Each row is followed by roughly how far along a hidden order it lies, from 0 to 10. A new part has a new order.
(in the rows, 100 means zero)
[82,87,108,108,110,123,117,95,87,81,78,87,110,120,112,118,99,83,71,108,93,95,92,131,123,115,106,85,84,57,87,95,95,122,114,111,97,89,72,80,72,96,129,122,112,120,106,90,77,90,80,104,114,122,114,110,109,95,86,68,83,87,118]	0
[90,98,90,100,88,58,103,118,116,121,95,99,82,72,93,74,121,78,95,125,102,81,72,84,93,97,119,125,119,96,77,91,80,71,100,97,100,113,102,112,116,84,77,80,85,127,100,89,90,95,105,94,95,87,87,94,102,109,116,138,85,89,47]	9
[92,101,73,91,88,67,104,113,117,120,102,86,86,75,89,72,114,109,115,136,102,94,70,88,88,79,113,117,118,118,90,94,81,64,97,93,105,117,111,113,108,88,75,82,77,116,101,94,132,110,118,91,64,86,86,86,106,111,117,148,99,84,61]	10
[92,77,79,102,107,112,113,111,106,93,91,61,82,112,119,76,108,105,97,72,84,95,94,101,131,128,98,109,94,81,60,79,99,96,116,106,118,104,99,72,68,81,89,99,124,103,111,102,86,75,63,79,83,107,103,113,119,97,103,68,77,79,87]	3
[77,73,60,98,102,100,116,115,105,96,66,62,89,96,114,106,106,122,105,85,85,76,83,97,121,131,127,119,103,95,67,82,89,89,110,107,119,114,96,82,68,97,84,96,111,130,127,104,94,73,59,78,82,101,110,112,113,102,106,70,74,86,79]	5
[100,133,130,108,103,79,77,88,79,97,105,128,119,127,108,80,85,49,82,95,104,110,123,112,112,101,79,84,88,85,99,126,123,111,105,91,77,98,79,94,127,114,135,104,98,99,53,71,74,91,105,126,117,107,99,84,69,84,95,107,94,133,135]	2
[96,101,96,99,88,72,104,118,126,121,97,85,89,74,88,77,122,117,114,103,100,87,74,89,100,77,117,121,118,113,85,86,91,62,96,95,106,105,111,96,110,84,73,83,84,120,104,112,128,115,108,89,58,91,99,86,109,112,118,147,98,100,47]	10
[77,112,109,111,108,78,92,96,82,86,74,95,117,125,127,91,112,55,67,78,94,101,101,126,141,113,100,98,75,52,70,109,117,106,106,101,98,80,63,72,81,96,133,113,95,134,67,73,58,58,99,116,105,119,107,95,75,80,89,85,86,117,105]	0
[111,98,65,90,91,80,94,111,127,115,94,88,85,71,88,84,119,137,131,117,101,92,102,75,86,104,94,117,120,141,97,88,88,72,91,93,116,120,130,111,111,98,62,78,113,89,99,119,133,113,110,80,79,74,101,102,115,108,114,120,107,96,74]	10
[107,101,91,100,88,62,92,108,121,123,110,102,94,63,81,59,105,109,119,92,108,98,93,84,81,58,105,118,120,127,95,102,104,60,92,92,100,112,111,116,122,93,83,93,77,112,91,116,134,111,142,101,71,89,88,83,104,106,118,153,124,96,58]	10
[95,103,104,112,108,100,92,91,78,80,72,97,111,114,127,116,107,71,85,65,93,95,107,108,138,145,93,101,77,69,77,106,108,117,117,104,101,83,75,66,87,104,125,105,131,122,73,81,54,54,79,105,122,95,112,103,80,84,102,64,84,126,142]	0
[99,123,130,110,104,89,97,86,79,92,104,123,117,131,111,86,81,36,75,92,105,115,119,115,112,82,78,82,69,88,103,118,120,114,105,94,79,85,79,97,116,114,133,113,99,98,66,76,74,94,127,126,119,111,101,84,68,83,92,106,117,133,128]	2
[90,135,125,109,100,48,71,93,100,101,81,124,125,131,117,23,91,13,67,91,101,111,117,122,125,25,76,88,86,104,71,122,129,89,110,77,78,83,83,87,125,108,132,106,97,97,49,73,80,106,155,121,95,118,104,60,108,68,116,155,147,115,89]	2
[98,151,113,104,90,34,89,93,103,112,102,130,118,125,102,34,88,69,83,107,106,112,128,109,115,42,74,99,92,96,90,126,126,81,104,80,79,86,83,99,134,108,122,96,80,101,38,81,90,100,164,128,93,102,99,62,72,79,112,160,137,123,95]	5
[111,109,85,91,85,54,88,108,98,123,120,110,92,83,81,72,91,108,114,143,111,99,84,88,75,81,106,121,119,127,110,110,90,77,92,93,94,110,113,121,127,98,91,78,73,103,82,92,122,112,131,106,80,82,77,87,90,107,116,166,104,110,72]	10
[89,119,134,111,105,87,93,90,74,92,93,120,122,136,112,84,97,48,70,90,101,112,104,111,118,80,84,85,80,71,92,120,98,112,110,99,81,96,64,92,99,110,140,118,99,119,95,76,72,86,122,135,117,121,95,88,74,82,89,108,100,117,116]	1
[82,74,69,97,102,127,122,100,114,97,71,72,84,90,105,81,137,123,104,91,87,81,81,97,117,117,127,118,110,92,66,76,91,92,106,106,118,119,107,87,75,80,75,97,109,115,132,114,109,94,62,78,66,102,110,110,128,110,107,92,83,70,63]	6
[95,106,129,110,110,113,96,86,79,85,89,112,117,134,118,102,88,95,74,75,95,112,117,126,122,93,87,78,77,77,96,111,119,130,103,101,89,80,72,82,97,110,131,121,112,104,83,84,69,92,106,114,116,120,106,96,93,79,88,82,107,113,126]	0
[119,135,107,101,90,60,77,97,105,111,119,138,108,100,91,56,82,70,109,117,109,115,113,90,113,68,76,104,107,127,89,123,108,86,93,85,86,94,103,119,137,109,107,88,82,85,56,89,111,107,155,99,96,91,90,75,77,92,109,145,123,128,106]	7
[111,127,91,94,87,57,78,101,104,120,116,118,102,88,90,50,89,92,113,128,109,109,101,88,88,63,82,105,109,134,106,111,104,90,87,86,94,105,114,121,125,107,94,89,83,89,70,92,118,120,152,104,94,86,103,78,85,93,114,168,103,111,81]	9
[84,85,67,91,97,89,112,118,126,107,82,61,76,104,101,90,110,130,117,98,98,78,78,84,105,122,125,125,109,99,76,77,83,71,105,105,120,117,110,94,83,80,64,82,101,124,115,112,114,85,73,80,71,88,101,109,115,107,109,104,75,83,97]	8
[81,96,92,110,111,111,102,98,84,89,81,88,106,131,125,112,111,83,80,63,91,93,110,113,135,146,105,97,78,62,74,97,110,114,104,109,104,89,75,74,87,100,125,111,127,126,84,78,59,58,79,103,118,104,114,111,87,90,86,56,77,114,126]	0
[97,80,64,90,90,81,100,116,113,107,101,85,88,70,89,102,118,138,122,123,103,88,78,81,88,118,125,128,117,97,92,90,81,71,97,105,112,116,109,110,100,87,85,81,88,122,110,111,111,88,100,88,72,83,93,107,101,115,100,116,78,91,65]	9
[72,82,96,105,111,109,116,91,88,88,68,76,101,116,120,112,121,86,80,73,88,83,86,119,132,130,119,107,84,84,66,90,102,106,117,108,105,98,75,77,66,88,108,111,117,136,108,91,71,67,59,95,82,116,109,109,102,97,92,66,71,89,94]	1
[80,81,104,100,113,116,116,100,83,88,69,77,102,118,121,117,100,86,84,72,89,87,92,121,129,87,114,88,86,60,85,89,102,96,101,109,100,93,74,74,79,92,116,114,114,128,112,90,72,79,66,96,98,118,110,111,101,94,90,64,71,96,104]	1
[83,93,109,109,110,120,105,93,83,85,80,93,108,132,119,116,104,77,75,69,91,98,107,120,129,120,101,89,81,68,84,99,110,121,100,106,97,90,74,78,78,99,124,116,119,108,98,90,72,78,79,101,113,119,113,107,101,90,101,65,87,98,121]	0
[114,122,133,109,101,84,83,85,74,100,120,139,122,122,105,100,90,81,94,107,113,120,119,109,95,84,104,82,90,84,117,126,109,114,98,99,83,79,80,106,104,119,136,106,92,94,62,79,89,98,132,107,138,105,88,93,64,94,86,96,107,133,140]	3
[108,136,132,108,94,58,68,88,92,105,89,140,118,116,103,68,75,61,94,106,109,115,120,101,100,83,74,93,91,102,107,129,114,99,101,110,84,78,84,101,131,118,125,94,92,96,53,77,81,91,102,127,119,99,94,85,58,82,94,119,120,110,130]	4
[79,108,104,111,108,87,100,95,73,92,81,105,120,131,120,93,90,79,68,86,97,100,93,139,125,88,91,94,76,43,77,112,110,117,115,104,80,78,58,84,91,102,148,121,100,135,93,75,63,91,109,134,104,126,100,92,78,87,88,88,88,104,110]	0
[115,129,133,99,93,64,83,87,90,104,126,131,116,105,88,75,64,76,90,130,117,118,98,112,77,62,73,93,97,92,122,128,105,108,93,94,73,83,80,119,137,115,136,104,71,95,68,83,105,114,162,131,110,106,88,77,74,96,98,131,124,122,125]	5
[97,142,112,100,91,40,76,94,106,117,111,126,118,111,97,24,80,49,85,122,110,112,104,109,98,27,67,98,97,117,97,123,115,73,95,82,77,93,94,113,135,108,112,90,75,105,58,85,105,114,173,123,86,102,85,61,95,85,115,127,137,118,85]	6
[90,83,63,89,95,102,116,116,123,109,84,63,84,83,99,84,133,132,113,103,93,79,85,84,101,85,133,130,113,113,78,85,85,72,104,101,120,120,114,97,82,80,67,86,102,117,130,113,116,96,79,80,70,90,102,112,119,114,104,99,85,78,69]	8
[82,76,70,95,101,99,118,112,105,97,72,64,85,90,109,119,132,122,100,91,89,78,77,97,117,132,130,120,99,77,70,100,84,91,103,111,115,112,91,86,70,81,106,95,112,134,132,108,97,78,51,85,78,100,106,116,114,108,100,74,66,79,72]	5
[80,112,122,99,110,94,93,92,81,80,79,104,113,134,120,84,99,55,68,75,94,102,114,126,134,79,95,75,75,74,76,108,118,119,104,97,89,79,71,76,92,100,137,119,114,116,75,74,55,76,101,103,111,115,108,90,89,83,94,97,100,113,110]	0
[96,121,99,108,105,95,85,90,84,101,97,121,118,125,102,76,85,51,72,88,100,112,118,122,103,67,76,72,100,89,98,119,122,119,107,91,84,79,77,90,109,108,126,113,103,94,74,79,88,103,127,124,118,115,105,84,93,81,96,108,115,115,119]	1
[76,106,98,109,109,81,106,104,85,87,78,82,108,130,126,116,115,76,76,72,89,89,103,119,140,123,112,102,81,57,71,97,110,109,119,107,102,90,74,96,73,94,119,111,124,133,95,87,73,61,74,103,105,117,98,107,94,97,89,74,77,101,110]	0
[72,70,77,98,101,108,116,101,99,94,77,63,90,96,114,110,104,91,98,108,88,81,97,98,121,141,122,124,99,80,69,82,92,98,110,108,116,103,93,80,71,80,93,102,119,127,120,105,92,77,79,86,86,101,112,114,118,101,97,79,70,80,84]	4
[90,81,58,96,102,97,118,117,117,98,71,52,90,92,110,107,137,123,112,89,85,75,82,87,118,131,129,122,107,92,70,74,90,77,108,105,125,119,103,86,76,78,56,85,115,108,119,114,101,77,59,73,76,95,111,111,117,106,108,87,79,76,62]	6
[107,117,68,90,86,60,91,113,119,123,110,91,89,70,85,68,112,111,123,123,105,88,90,80,84,87,105,127,117,125,96,98,89,65,92,96,106,110,112,120,116,95,79,79,88,112,87,114,86,102,123,97,74,83,81,90,93,109,113,144,99,102,66]	10
[119,102,116,101,93,79,73,100,106,112,129,130,106,102,88,71,82,88,118,96,96,117,122,88,85,75,73,97,106,112,122,114,108,85,100,88,90,96,117,115,132,118,99,88,86,73,72,97,112,118,140,109,103,87,90,86,81,101,105,131,132,118,110]	7
[116,123,118,102,90,59,64,92,103,114,129,129,110,95,88,60,80,76,102,120,114,121,110,94,77,65,72,98,102,116,114,123,108,95,93,85,84,86,61,120,138,117,122,92,82,86,60,88,104,107,152,123,107,95,87,75,71,93,103,158,126,127,109]	7
[88,82,58,94,100,110,118,115,121,103,81,104,85,86,105,109,137,131,118,92,90,78,92,84,112,139,132,118,110,112,75,75,89,88,103,105,126,122,107,91,79,84,62,86,115,117,118,118,109,89,53,72,84,89,109,117,121,108,105,79,77,81,85]	7
[97,130,99,98,89,62,73,103,110,116,95,127,104,89,91,59,88,94,115,126,111,108,113,87,85,71,81,107,108,101,118,119,103,79,93,87,101,100,113,101,137,111,97,87,83,83,65,95,109,112,136,112,101,85,89,84,79,99,110,161,120,122,94]	8
[115,115,86,92,86,64,80,106,119,122,119,113,95,75,85,61,95,108,116,141,110,99,92,85,75,72,99,114,120,123,110,107,102,71,90,90,97,107,111,118,127,102,90,81,74,91,88,102,125,115,133,111,82,83,85,84,92,105,116,154,112,104,67]	10
[75,77,94,104,100,97,116,100,92,87,96,69,99,114,121,121,123,104,82,68,88,86,97,113,128,115,119,103,88,69,76,85,97,111,113,109,111,100,91,80,99,94,100,111,102,116,116,100,85,85,56,85,96,112,116,117,119,95,94,67,73,83,100]	2
[94,124,122,110,110,89,81,85,87,93,91,114,120,135,115,82,88,84,99,80,98,98,127,113,125,102,78,82,84,88,93,118,120,114,109,94,86,81,83,87,113,108,136,111,113,98,58,78,78,86,104,117,123,111,107,91,77,79,96,101,117,126,131]	1
[111,134,100,96,88,47,84,103,106,123,127,127,105,87,87,59,81,91,110,130,116,112,91,90,77,61,100,114,109,113,108,117,98,74,96,88,97,95,87,124,130,104,103,83,73,102,87,98,115,110,159,110,90,89,75,78,75,92,111,155,114,115,84]	9
[71,110,77,98,103,104,122,114,104,94,64,60,89,98,110,116,130,78,93,86,83,78,76,109,123,121,127,115,98,65,86,83,91,95,105,109,111,109,90,100,65,79,90,103,120,113,118,105,85,84,65,82,77,107,111,108,120,106,106,83,72,74,72]	4
[72,108,93,102,104,104,115,109,94,95,68,69,93,110,120,90,127,104,94,87,91,74,83,102,131,142,131,121,94,57,63,91,94,97,114,113,112,101,75,80,67,86,105,99,120,147,102,97,71,49,60,89,88,103,102,97,69,101,91,67,58,90,87]	3
[111,125,110,96,87,54,79,99,103,106,128,129,105,91,81,65,77,84,105,134,114,111,89,94,71,60,81,108,107,108,110,117,98,81,94,91,82,94,97,127,130,97,120,90,67,102,69,93,114,109,156,126,92,92,76,76,75,101,107,167,115,115,82]	8
[85,112,125,111,110,70,91,92,75,97,97,120,118,134,115,69,85,40,65,97,102,105,100,132,124,83,91,90,75,53,82,126,115,114,113,99,76,70,56,89,108,106,153,113,94,134,59,68,60,70,118,138,109,116,93,84,58,80,89,118,96,122,106]	1
[111,117,90,93,84,72,85,105,98,124,124,117,95,81,80,68,88,101,121,130,114,103,85,103,72,70,97,113,116,121,108,112,92,73,89,94,95,104,108,127,129,101,100,99,72,101,87,103,128,116,140,112,87,88,81,80,89,107,113,164,113,107,79]	9
[109,122,92,96,83,50,85,104,102,123,120,116,102,83,82,65,91,88,114,103,111,104,89,87,77,72,90,113,113,123,82,105,96,72,91,89,93,108,91,96,126,99,93,82,72,98,81,102,117,117,146,112,86,86,84,82,80,106,112,147,95,110,74]	9
[101,106,121,105,98,69,76,86,101,105,111,126,116,124,100,60,75,34,81,102,109,118,113,114,103,54,73,82,91,106,88,128,120,100,102,87,78,84,83,103,127,114,132,108,95,111,59,75,86,103,158,126,111,109,97,72,76,83,104,128,104,121,113]	4
[86,120,73,88,85,39,96,112,126,127,92,87,94,75,91,36,118,87,101,133,102,89,70,94,89,54,112,122,116,111,70,97,92,51,98,85,97,117,99,111,113,86,81,82,70,127,95,105,124,106,140,100,43,93,85,61,94,102,126,184,112,83,21]	10
[95,104,70,87,94,93,115,115,122,111,96,77,87,75,90,93,116,129,116,119,99,87,70,88,86,87,118,117,117,111,89,75,75,79,96,102,108,123,115,112,90,81,75,90,83,106,135,124,133,113,78,100,68,93,94,99,122,119,113,131,88,74,60]	9
[80,117,57,91,91,62,104,103,125,119,80,67,89,83,103,69,135,104,105,106,93,73,70,92,106,97,126,137,113,100,62,103,88,59,106,96,111,116,102,89,88,78,79,80,97,134,71,112,116,84,105,81,51,92,98,97,106,106,122,139,84,79,47]	9
[91,149,113,109,103,72,60,90,118,102,91,126,115,124,114,42,105,57,98,79,96,115,155,85,124,71,59,83,93,160,94,115,135,84,100,77,101,95,130,86,129,116,93,90,123,48,45,105,96,117,145,90,109,92,120,77,89,74,118,91,159,132,128]	4
[67,88,80,104,108,75,114,108,97,90,89,65,111,112,124,102,129,96,84,101,86,81,88,110,136,79,123,110,91,75,61,83,101,100,118,104,112,103,85,71,62,83,92,109,122,132,114,94,78,69,69,91,88,113,115,108,112,93,93,74,77,91,79]	2
